Rows and whether each has a hidden trait (one of two labels; each part has its own):
[.10, -.04, -.01, -.09, .11, -.03, -.13, -.14, .08, -.10, -.40, .02, -.16, -.05, -.27, .01, .06, .24, .04, -.04, .00]	D
[.20, -.13, -.28, -.12, .01, -.01, .30, -.02, .10, -.21, -.37, -.05, -.17, -.14, -.26, -.03, .24, -.19, .01, -.04, -.04]	L
[.15, -.05, -.06, -.04, -.03, .03, .31, .05, .03, -.06, -.05, .00, -.09, -.13, .76, -.01, .26, -.10, .00, -.05, .01]	L
[.18, -.18, -.05, -.07, .19, -.05, -.04, -.22, .05, .08, -.07, -.03, .35, -.12, -.03, -.01, -.07, .32, .04, -.05, -.01]	D
[.19, -.14, -.20, -.13, .15, .00, .18, -.20, .15, -.14, -.29, -.05, -.07, -.17, -.68, -.05, .02, .14, -.01, -.12, -.02]	D
[.17, -.03, .03, -.07, .04, .02, .08, -.09, -.07, -.03, -.06, -.04, .23, -.16, .52, -.04, .04, .37, .01, -.02, .00]	D
[.14, -.17, -.06, -.02, .13, -.09, .00, -.17, -.04, .14, .02, -.04, .27, -.10, .28, -.01, -.02, .26, .07, -.06, -.03]	D
[.05, -.05, -.02, -.05, .11, -.02, .08, -.05, -.05, .07, -.21, .05, -.04, .03, .19, .04, .17, .01, .04, -.08, .01]	L
[.11, .00, -.17, -.03, .04, -.02, .16, .08, .08, -.05, .02, -.02, .06, .00, -.08, .00, .00, -.30, .00, -.01, -.05]	D

Part 2:
[.31, .34, .00, .09, .15, -.02, .08, -.05, -.09, .00, .11, .14, .06, -.35, .17, -.01, -.11, .02, .05]	(6)
[.08, .16, -.40, .05, -.39, -.06, .19, .01, -.10, .11, .29, .33, .11, -.80, .28, .12, .06, .07, -.02]	(6)
[.01, .20, -.26, .23, -.23, -.12, .11, -.02, .00, .05, .13, -.10, .09, -.46, .32, .12, .34, -.15, -.22]	(6)
[.11, .34, .22, .09, .07, .11, .08, -.14, .12, .28, -.25, -.01, -.09, .32, -.12, .11, .47, .20, -.10]	(12)
[.18, .10, .01, -.28, -.03, .23, -.05, -.23, -.14, -.32, -.15, .48, .20, -.44, -.13, -.14, -.59, -.25, -.03]	(12)
[-.06, .16, .22, .09, .23, -.19, .06, .07, -.18, .12, -.13, .01, .17, .78, -.03, -.04, .25, .04, .24]	(6)
[-.26, .48, .22, .12, -.15, -.08, -.14, .51, .06, .21, -.29, .03, -.07, .59, -.14, -.06, .25, .23, .10]	(6)
[.20, -.03, .27, .02, .19, .17, -.01, -.42, .00, .38, -.21, -.28, .13, -.05, -.16, .14, .33, -.07, .01]	(6)
[.29, -.11, .29, .07, .11, .04, .02, -.05, .06, .08, -.32, .01, .32, -.34, -.06, .37, .47, .06, .19]	(6)
[.26, .30, .03, .10, -.08, -.09, .07, .10, .00, .03, -.02, .22, -.01, -.33, .06, .05, -.02, .06, .10]	(12)
[.40, -.01, -.19, .04, -.31, -.09, .05, -.38, -.19, .02, .12, -.12, .17, -.38, .24, -.51, .20, -.10, -.08]	(12)
